In the rows, zero is written as 128.
Each row is followed by its class number. Each block has new classes, again numbered from 0 up, in any order.
[146 139  99 119 129 147 122 154 130  99 127 125 123 141 138 163 121 132
 102 121 114 142 129 120 129 143 140 145 152 139 138 133 110 118 129]  9
[139 116 118 120 124 150 136 144 126 138 124 125 119 132 118 132 134 133
 118 133 132 116 129 120 133 121 129 136 145 122 143 123 107 136 137]  3
[150 132 123 119 132 138 126 140 130 135 128 134 127 125 144 143 135 136
 120 131 141 110 142 123 126 135 130 134 165 123 131 129 104 136 115]  5
[106  85 172 109 148 166  84 117 100 154  86 161 139 126 116 159 109  76
  87 135  80 120 147 105 162 124  51 150 128 166 174 136 131 146 153]  8
[144 126 114 118 112 132 127 123 116 127 145 137 124 128 125 122 128 142
 102 117 115 151 141 152 109 167 144 151 139 152 112 107 141 123 121]  0
[127 106 148 125 106 133 126 125 134 159 121 144 115  97 148 127 127 119
 114 117 116 132 124 129 125 127 107 145 139 126 146 127 139 120 125]  4
[133 137 132 115 131 133 139 136 114 147 120 128 131 146 111 131 126 165
 124 142 125 128 132 138 125 162 129 142 134 143 135 126 128 154 107]  5
[151 135  99 123 129 150 151 133 141 124 130 133 135 144 108 158 116 124
 107 129 137 150 141 133 123 157 138 160 134 138 140 119 154 137 117]  3
[107 185 149  98 116 145 132 152 130 137 112 133 149 135 108  88 152 108
 138 163  98 175 150  95 173  73 149 121 168 113 187 163  96 133 132]  0
[150 116 135 118 119 133 118 136 137 129 121 127 118 113 145 149 140 130
 120 120 125  93 132 117 129 136 128 151 138 126 134 135 106 140 130]  4
[117 121 128 122 124 147 126 122 124 132 132 127 133 118 122 125 127 132
 122 126 137 107 129 135 121 112 139 161 144 131 118 116 107 138 148]  10
[148 109 118 123 116 145 149 129 127 137 147 110 137 119 138 127 118 125
  94 113 118 168 139 144 118 146 141 171 164 121 132 112 144 138 124]  10
[113 118 140 134 100 136 132 120 119 163 134 148 134 100 119 132 129 115
 118 119 127 138 126 133 116 128 117 136 141 132 134 108 144 105 126]  1
[120 188 189 122 105 115 114 100 172 108  91 157 110  74 131 178 168 157
 121 127 179 118 139 113 146  88  94 165 190 120 217 171 162 132 142]  3
[120 108 139 132 106 134 124 116 127 146 129 152 114 102 142 129 130 122
 109 126 129 143 131 140 118 136 117 137 144 140 135 112 146  96 123]  0
[124  13 131 151 148 178  49  78 120 142 161 110 162 136 108  91 124  67
  83 125  56 213 107 128 158 130  95 110 132 118  58  86 139 131 102]  7
[133 106 242 115 145  86  78 103  76 129  79 101 159  66  92 103 118 118
 171 161 135 155  79 103 131  82  80 100  58 174 131 161 157 142 136]  4
[142 101 110 127 103 132 158 158 133 121 138 112 130  97 140 142 116 108
 104 130 113 125 128 119 120 159 140 130 126 153 110 124 126 107 132]  2
[145 124 100 124 123 140 116 113 135 117 134 133 130 128 151 150 118 132
 101 125 117 147 142 146 118 144 136 149 153 136 136 131 149 126 104]  7
[130 101 134 133 107 128 124 126 133 158 130 136 116 102 141 136 127 125
 107 117 123 135 118 135 123 135 114 148 127 131 134 117 147 124 123]  4
[125 121 134 134 109 143 130 129 141 160 131 142 132 120 135 143 142 103
 101 129 134 131 138 149 113 124 114 143 147 130 141 105 135 130 123]  6
[137 156 120 125 133 139 123 127 129 126 133 133 150 129 119 154 144 150
 123 133 137 120 130 125 122 131 142 156 146 110 126 122 109 120 126]  1
[141 138 127 117 127 148 122 142 127 127 123 138 119 143 118 131 145 160
 129 135 138 115 126 131 124 121 131 138 154 116 144 123  99 141 141]  3
[110 116 145 121 104 138 126 131 122 149 129 139 122  92 134 126 127 108
 122 124 122 144 121 138 115 132 107 133 137 141 131 119 142 107 130]  2
[ 92 128 131 138 137  96 139 131 122 140  97  76 194 116  97 188 122 154
 133 174 117 153 100  85 164 102 128 141  83 115 161 131 156 145  87]  1
[138 135 116 122 118 139 118 145 119 126 141 145 118 111 151 129 118 158
 125 107 113 166 136 148 114 162 131 140 151 129 101 118 119 140 117]  5
[131 124 127 110 129 152 114 143 117 128 133 135 130 134 126 137 142 138
 126 137 128 113 131 131 117 133 130 150 159 123 122 122 106 124 134]  2
[140 144 124 125 129 129 132 123 130 126 133 136 146 135 123 143 144 147
 130 139 133 121 138 119 119 145 142 155 152 119 133 120 115 135 132]  1
[127 123 122 118 131 135 118 128 128 125 132 130 146 117 134 141 123 143
 133 143 123 123 134 125 134 121 133 138 153 126 136 120 103 138 129]  8
[129 168 133 138  79 118 132 150 154 113 157 141  71  79 158 159 139 156
  88 149 121  86 167 125 172 168 142 146 136 141 167 156 155  80 162]  1
[114 110 133 128  99 141 114 120 119 157 126 140 110  93 144 128 122 110
 112 125 127 144 120 146 116 117 116 129 143 144 147 117 142 113 124]  7
[142 154 115 111 120 145 130 141 134 134 134 116 131 108 125 142 134 138
 102 118 114 136 121 124 133 155 141 161 125 129 125 132 108 136 123]  4
[128 131 111 117 120 141 125 123 129 125 125 141 130 126 143 140 133 144
 112 133 128 111 138 129 124 123 142 152 152 133 138 123 117 106 124]  0
[144 140  97 120 130 129 146 132 132 124 127 106 124 127 122 159 124 139
 112 132 135 129 132 125 131 152 130 143 114 140 143 127 135 143 112]  3
[117 113 142 128 108 127 124 129 124 149 125 141 129  95 125 132 117 115
 104 116 126 134 127 138 118 123 118 128 150 140 135 101 146 113 119]  9
[124 108 137 135 108 136 136 119 126 148 132 141 116 102 129 121 128 109
 106 122 131 138 133 139 116 126 120 137 134 140 122 110 134  96 124]  0
[175 146 202 117  97 127  89 170 131  89 105 153 123  75 119 206 118 116
 111 126 141 128 127 132 146 205 139 148 114 191 160 145 177 152 192]  8
[130 118  79 135 134 129 159 134 137 131 141 118 138 117 150 155 104 135
 109 142 131 147 136 126 118 159 141 138 147 120 130 102 143 108  85]  9
[124 142 116 126 105 143 147 142 130 141 140 114 118  92 134 146 118 124
  97 127 132 138 124 138 121 127 131 153 128 142 132 127 117 108 133]  10
[132  95 139 185 169 119 113 112 204  80 103 114 184 149 160 159 145 147
 136 224 127 140  97  86 195  98 153 101 103  86 142 158 135  94 115]  0
[132 152 120 107 105 153 140 156 109 143 124 124 140  96 123 134 130 122
 117 108 130 146 136 137 111 121 142 134 153 141 133 140 115 144 113]  6
[142 121 118 121 138 136 124 142 127 136 121 130 137 141 136 143 127 143
 116 132 127 115 130 119 130 119 130 140 157 120 126 131 107 137 119]  5
[123 100 149 130 114 131 112 127 131 147 133 138 128 101 132 139 121 107
 129 133 121 144 130 134 133 133 109 125 139 132 138 107 128 134 132]  8
[143 131 130 123 131 140 133 140 133 133 120 133 134 129 130 140 133 141
 117 123 137 111 138 125 128 128 131 144 158 120 124 127 104 141 121]  5
[104   4 155 132 132 131 129 127  83 177 108  84 102  92  99 173  56  65
 132 124 136  88 104 126 137 166 111 169  30 153  97 110 219 134 133]  10
[111 110 152 138 111 140 125 116 138 149 136 131 128  96 124 126 122 120
 118 128 135 145 117 148 119 102 121 153 137 120 119 115 136 113 134]  10
[134 142 123 125 117 129 151 127 122 127 129 131 137 124 131 145 136 150
 127 134 137 110 141 121 117 139 137 157 148 126 146 117 120 122 133]  1
[145 124 130 111 121 132 118 132 127 133 124 129 123 113 143 143 140 143
 124 124 128 104 134 119 123 128 131 160 150 124 138 132 108 145 128]  4
[193 102 135 150 160 110  80 179 138 127 130 125  87 142 186 192 122 175
  91 153  87 193 128 139 141 203  97 140 113  94 110 171 145 145 113]  5
[ 83  95 148 121 133  70 146  73 116 133 112 170 133 160 115  60 102 166
 185 135 114 124 123 126 109 158 109  82 108 153 126 145 204 122  89]  0
[128 104 141 140 102 128 148 117 130 161 134 140 125 106 136 131 129 121
 120 138 125 143 129 131 113 140 117 142 145 127 146 113 146 101 126]  1
[125 108 133 139 113 147 135 130 141 153 132 139 126 119 137 139 131  93
 103 131 135 133 131 141 120 116 112 135 140 128 137 115 140 110 128]  6
[154 130 120 120 136 132 144 132 131 111 120 123 142 148 127 132 132 122
 117 122 137 105 140 126 114 131 143 136 159 135 138 110 103 136 126]  9
[ 90  66 142 148 153 150 117  94 170 112 110 141 169 164 146 144 112 109
 149 202 107  88 158  98 227 152 123  96 118 119 203 130 193 134 103]  8
[131 137 129 113 127 142 115 124 121 125 128 139 130 126 134 127 145 141
 116 130 126 112 143 130 127 129 138 150 154 125 131 116 103 123 132]  0
[159  52 153 188 151 133 150 118 141 121 139 135 134 210  77 132 124  85
 122  85 158 146 116 156  94 110 100 128  97  83  68  98 163  85 115]  1
[147 132 127 119 135 143 120 145 124 137 127 134 140 144 117 146 137 136
 113 118 139 120 134 128 125 132 130 137 160 122 121 120 111 144 114]  5
[130 181 108 126 114 139 123 143 134 113 148 116 121  81 130 165 123 162
  80 107 137 148 131 154 130 144 145 170 130 136 117 145 136 119 127]  10
[114  70 158  98 101 151 150 164  38 160 136 102  26 138 119  74  91 117
  96  93  81  96 152 145 145 159  76 151  90 170 140 109 127 110 177]  5
[127 120 141 132 100 120 136 116 121 149 133 138 130 102 127 146 130 131
 117 129 133 142 125 127 112 133 116 145 146 139 148 119 156 103 124]  1
[134 143 122 123 125 135 137 121 122 126 126 130 154 119 127 139 139 145
 127 132 124 117 141 119 120 130 142 157 149 126 130 120 104 137 131]  1
[137 137 121 114 123 145 124 123 126 120 129 137 123 127 144 131 143 143
 117 134 127 112 142 130 124 134 140 147 156 129 137 122 101 111 127]  0
[123 101 143 133 109 128 120 118 132 150 139 139 124 101 134 136 118 121
 114 128 118 153 128 145 124 134 101 127 141 136 138 111 138 119 121]  8
[133 119 120 123 123 140 124 123 124 120 117 135 135 136 140 134 128 122
 119 134 131 104 138 132 120 116 136 138 148 140 146 113 116 135 133]  7
[123 105 112 183 141 145  90  96 197 132 118 159 190 157 157 142 155 141
 128 152 112 167 135 182 126  96 153 142 139  74 102  78 113 182  90]  7
[ 87 131 122 126 157 184 134 138 116 138 101 129 177 111 113  52 128 108
 136 103 104 108 126 113 158  43 149  99 154  79  99 127  38 137 130]  9
[160 145 133 136 117 120 138 112 137  78 142  86  96  12 138 161 145  92
  97  53 180 116 168 124 131 166 145 179 128 139  75 131 133 147 139]  0
[123 114 147 138 111 150 127 125 137 160 132 142 131 105 139 131 138 103
 102 130 138 137 131 152 117 112 109 135 148 121 137 107 138 111 127]  6
[133 105 144 134 108 137 131 127 131 159 130 136 115  98 144 135 123 126
 105 114 138 142 124 141 124 131 107 127 156 127 136 123 148 105 107]  5
[134 140 129 115 123 158 128 132 135 138 122 139 145 121 139 141 141 121
 115 142 135 109 138 132 121 116 135 146 164 125 146 128 108 132 130]  6
[117 111 134 131 110 128 113 122 135 156 133 142 137 100 130 146 121 118
 116 129 117 153 130 147 125 131 112 134 138 136 134 105 133 139 118]  8
[159 137 115 120 109 138 142 143 141 116 124 126 149 105 139 152 138 135
 112 117 129 128 132 115 118 139 146 141 152 143 134 134 105 137 110]  4
[152 115 114 108  77 150 144 151 112 114 140 105 110 111 123 152 121  96
  95  96 123 106 148 140 118 164 152 144 140 171 137  95 123 130 131]  7
[124 107 140 128 104 122 137 116 127 154 129 139 119 106 131 130 125 114
 103 120 132 133 127 140 114 132 119 142 135 137 134 106 153  96 121]  0
[134 132 139 113 124 133 103 128 124 135 118 133 131 106 131 136 140 136
 122 113 123 109 125 124 128 122 128 157 133 128 126 130 111 153 136]  4

A new block, with new classes numbered from 0.
[ 69 183 173 132 153 150 129 151 109 133 105 127 171 153 123  66 139 173
 124 185 143 146 113 139 184 108 191 101 160 147 123 105 152 186 161]  6
[103 171 171 114 120 142  71 110 131 162 121  94 138 109 108 148 138  99
 122 144 141 139 125 153  76 150 136 158  92 135  83 120  10 131  88]  2
[123 144 145 132 132 182 150 128 145  88  97 125 172 110 138 104 150 195
 144 156 164  95  91 153 150 112  84 120 121 103 131 142 205  99 201]  1
[129  97 125 144 125 154 140 151 117 128  91 136 138 156 148  92 129 163
 151 125 128  98 123 185 144 103 161 129 129  94 155 120 194 112 168]  2
[113 133 117 124  69 170 157 180 107  96 106 145 168 113 126 148 137 135
 139 122 140 109 120 114 175 105 139 122 180 137 152 125 134 151 125]  3
[110 156 140 122 169 133 110 126 151 131  90 157 160 172 152 117 127 175
 129 162 127 124 128 125 114 131 167 130 123 136 140 126 207 128 178]  3
[105 130 160 126 174 153 127 180 134 110 124 132 129 111 136  97 124 145
  82 134 134 119 107 109 135 144  97  96 166 110 153 112  53 205 131]  7
[103 136 108 117 143 163 121 174  95  91  74 141 174 152 131 134  82 176
 130 126 133 123 130 156 115 121 189 110 162 146 167 144 133 141 172]  3
[122 160 163 118 144 171 126 147 137 125  73 125  93 154 146 118 158 156
 125 132 145 113 112 107 149  72 180  79 111 108  91 133 138 144 133]  4
[116 179 207  91 164 113  94 135 143 151 107 147 159  94  78  92 115 164
 124 176 142 119 106 105 145 118  86 115  56 149 100 102 110 199 120]  3
[ 86 128 115 109 114 158 163 101 130 122  77 107 178 117 139 129 171 171
 168 129 166 139 105 119 114 130 147 134 145 109 147 122 160 126 128]  1
[136  95 133 123 193 129 125 105 111 163 113 129 165  74  93 126 142 200
 140 137 179 126 115 135 184 146 122 136 111 120 179 148 107 138 177]  5
[ 95 114 130 158 178 148 133 113 145 122  90 127 161 142 160 110 129 166
 133 135 137 105 126 116 109 129 137 144 149 101 167 130 154 169 188]  6
[ 93 172 158 102 106  97  90 112 104 147 109 134 136 168 128 144 109 110
 134 123 121 125 140 107 124  94 174 106 110 138 118 136 100 161  77]  7
[ 79 151 186 148 132  79 155  98 142 161 131 127  89 197 151  72 104 135
 106 152 140 116 125 137 153 112 108 107  48 139 116 113 174 163 121]  7
[125 140 127 117 131 127 120 111 122 137 135 106 204 112 105 157 108 117
 130 142 142 136 140 136 149 143 173 130 115 147 100 130 130 134 141]  0
[111 121  74 115 118 135 126 124 108 141  97 119 252  99  82 170 122 128
 142 100 120 122 132 144 108 171 140 171 103 159 121 118  44  93 187]  4
[110  81 142 153  70 101 181 148  85 133 172 170 112 178  89 134 105 125
 152 136  99 111 132 180 185 144  83 149  59 149 136 109 201  17 156]  2
[133  75 104 109 105 136 180 115 122 143 138 138 193 106  84 160 139 106
 140 109  87 143 127 166 150 155  75 139 125 122 141 131 164  92 158]  5
[150 134 125 152 151 139 128 157 123 118 144 125 119 144 151 110 109 120
 176 113  95 113 164 123 141 148 148 117 158 181 153 139 148 114 110]  1
[102 115 166 123 122 109 151 136 133 127 135 106 126 176 159 119 125 140
 138 124 128 111 134 152 141 117 193 108 112 139 120 125 181 132 154]  5
[143 140 124 108 113 125 166 163 159  79 124 131 173 158 134 153 144 139
 154  84  99  96 118 104 122 123 131 122 158 147 106 148 106 121 139]  4
[125 123  88 153 125 120 143 169 114 125 120 133 164 115 119 113 100 110
 134 122  99 111 152 133 166 149 107 129 137 169 135 109 131 118 137]  7
[ 97 108 181 118  91 148 168 135 124 140  98 114 132 127 106 146 134 152
 161 117 109 141 129 155 141 134 114 127  81 169  72 133 144  54 166]  5
[ 80 118 151 136 105 115 147 148 119 124 109 136 125 168 151 100 132 177
 141 126 115 138 131 152 111 110 160 133 134 122 146 124 138 123 137]  7
[147 128 105 129 107 137 137 169  92  96 126 133 172 101  76 124 106 120
 144 123 107 100 138 143 161 137  96 132 139 185 119 120 103 100 163]  4
[ 71 139 138 151 102 141 133 147 108  71  92 113 155 144 136  85 129 201
 150 150 139 169  99 151 161  68 208 134 160 126 117 125 129 145 157]  0
[ 85 118 127 126 166 140 137 136 115 118  83 132 179 143 116 141 102 160
 107 136 129 136 129 157 111 141 103 113 109 126 139 146 147 117 185]  7
[117 173 198 121 116 146 109 122 121 152 112 120 123 102 122 117 131 165
 125 169 187 129 109  99 200 116 162 107  81 149  82 115  75 138 125]  0
[ 72 169 156 114 101 152 148 122 140 141 111 119 136 120 105 123 161 128
 152 140 158 145 118 138 103 115 145 137 143 118 130 123 121 146  76]  1
[ 87 173 158 139 172 176 106 138 124 133  89 121 121 114 128 100 120 131
 116 157 153 161 122 130 121 159 183 106 154 140 149 109  58 148 116]  4
[121 164  92 105 145  97 137 112 128 134 138 117 207 161 121 123 111 128
 122 149 104 148 148 171 106 144 204 123 132 164 118 113 128 138 154]  4
[128 110 100 126 110 168 154 145 153 129 115 114 213 108 131 158 148 130
 163  80 105 143 130 150  99 166 114 153 129 145 112 142 120  70 159]  1
[105 156 142 138 147 115 104  97 143 132 107  99  82 144 161 125 105 112
  91 139 195  98 109 124 114 108 120 109  68 104 137 126  42 197  75]  2
[123 127 164 100 138 148 114 143 119 110  94 131 143 132 122 144 149 170
 129 148 145 119 126 120  98 105 111 132 156 113 119 154 169 141 175]  6
[ 73 159 139 139 102 163 160 161 160  99  92 144 161 129 133 151 165 161
 148 142 156 119 108 127 136  89 122 124 112 105 127 138 149 109 135]  1
[101 116 149 136 125 150 131 126 134 124  83 130 121 153 136 121 169 160
 137 161 150 146 119 123 149 104 141 125  99 111 104 130 219  96 151]  0
[ 66 127 137 129 171 174 128 149 109 149  77 111 188 126 132 144 162 183
 116 137 161 143 127 142 130 131 187 122 140  96 151 143  96 159 161]  7
[113 167  94 124 124 145 115 144 112 110 119 134 200 114 113 178 136 121
 163 129 137 102 151  99 141 122 159 135 177 158 154 145  88 141 118]  1
[ 78 147 173 138 138 152 154 108 154 137  55 118 142 147 141 112 171 183
 151 138 164 124 109 114 133  90 157 129  99 110 108 129 151 147 159]  4
[126  78 138 125 128 169 104 156 107 127 106 123 193  83 111 125 139 164
 135 107 117 119 115 166 125 145  98 129  89 130 125 115  46  95 172]  2
[107 138 158 117 156 156  93 118 145 146  54 103 139 112 131 141 149 118
 144 133 166 125 121 110 110 133 129 123 102 122  96 121 136 127 108]  2
[ 38 154 162 123 151 145  76 174 142 121  73 105 142 140 143 163 150 121
 101 125 205 152 111 107  99  97 227 113 141 104 112 119  59 185  94]  2
[101  88 150 140 147 136 135 138 157 143  57 144 145 137 149 115 100 155
 123 121 155 137 130 132 106 110 140 134 101 102 141 119 160 161 176]  0
[108 136 101 106 120 141 127 149 108 111  95 129 156  88 133 111 134 173
 109 140 134 171  96 118 148 124 149 113 168 113 133 101  68 144 132]  7
[116  69  78 136 171 143 156 143 107 139 131 135 231  94  85 138 113 147
 124 111  81 139 145 170 125 192  94 141 127 141 152 122 128  85 199]  7
[151 146  75 124 134 155 144 162  96  91 160 121 162 117 104 149 100 101
 144 132 100 132 156 152 139 165 131 107 187 187 142 143 136  88 122]  1
[101 148 161 118  62 173 119 142 120 143  47 131 187  74 112 147 136 139
 168  97 145 143 109 103 149 102 104 135 119 140 100 138  55 124 118]  6
[ 92 138 169 142 161 141 124 141 158 115  91 130 166 134 140 122 126 147
 125 146 175 104 119 149 134 106 129 111 117 106 143 132 154 164 143]  2
[ 96 136 155 132  88 149 138  61 141 169  54 118 138 126 175 112 138 142
 147 129 155 174 115  90 150 105 179 129 123 120 115 104 101 170 109]  0
[116 144  69 147 143 143 130 177  97 124 129 140 200 145 104 143 111 113
 166 117  94 120 162 136 154 161 175 147 176 192 153 127 129  96 156]  1
[133 120  82 131 123 143 129 151 119 111 103 121 159 106 126 157 132 112
 120 125 138 106 136 127 168 122 123 114 146 153 133 135 119 120 155]  5
[128 146 175 103 126 143 125 167 121 125 119 141 109 133 100 168 129 104
 125 120 156 138 123  69 161 114 130 130 184 147 105 146 188 164 113]  3
[105 112 166 146 211 161 121 137 171 131  83 108 167 106 120 138 126 156
 118 101 175  94 129 126  95 128 127 118  84 114 120 152 111 155 186]  4
[ 92 131 131 133 142 144 158 115 104 151 104 113 160 153 132 127 117 113
 145 145  98 157 138 145 183 156 176 107 131 157 138 113 146 132 140]  5
[103 126 110 123 120 168 164 146 127 137 105 127 207 131 102 177 131 126
 128  86 145 112 119 155 136 152 127 138 152 103 137 168 146  90 159]  7
[119 136 155 114 129 142 126 112 133 122 119 147 100 117 131 163 142 110
 115 157 177 120 114  87 148 147 101 106 143 120 137 115 141 105  98]  2
[108 132 123 124 128 134 135  98 121 150  86 108 101 136 161  83  96 133
 130 113 147 148 114 122 103 119 192 124 158 105 150 104 116 187 106]  6
[113 162 169 129 118 134 143  89 143 161 116 143 129 125 129 106 143 143
 120 152 153 131 116 113 146  88 110 140 155 101 143 133 114 212 125]  6
[ 92 102 126 115 117 144 141 147 116 109  70 122 179 119 122 121 122 198
 143 142 159 139 112 159 118 119 172 131 101 109 131 119 141 112 171]  0
[100 114 124 143 195 165 127 160 138 117  98 115 128 168 159 131 147 141
 119 139 156 101 133 150 112 136 188 100 147  91 166 134 164 143 131]  2
[ 98 141 124 111 158 132 139 147 127  99 132 142 183 168 122 166 139 158
 107 145 135 137 130 155 121 145 137 108 161 120 147 171 191  90 164]  7
[119 136 137 131 148 159 116 144 158 108  98 120 210  91  99 154 143 124
 142 115 151  88 109 135 126 146  71 146 128 120 124 146  91 127 140]  2
[103  85  88 163 151 157 143 123 155 122 127 124 203 105 141 190 136  88
 102 105 160 116 136 147 147 164  89 124 122 109 195 164 122 123 159]  5
[138 127 167 131 155  98 102 132 151 174  73 123  79 156 176  79  80 153
 133  95 128  97 155 128  91 102 135 107  62 145 118 132 106 170 118]  7
[110 103 107 118 170 130 121 148 133 113 124 118 165 118 113 140 106 139
 117 117 147 130 132 136  82 163 149 133 133 142 145 127 165 130 148]  3
[ 68  83 165 172 161 122 145 158 125 146 143 146 134 142  84 114  85 147
 141 100 132 103 137 150 136 123 154 145  60 132 150 121 184 126 161]  3
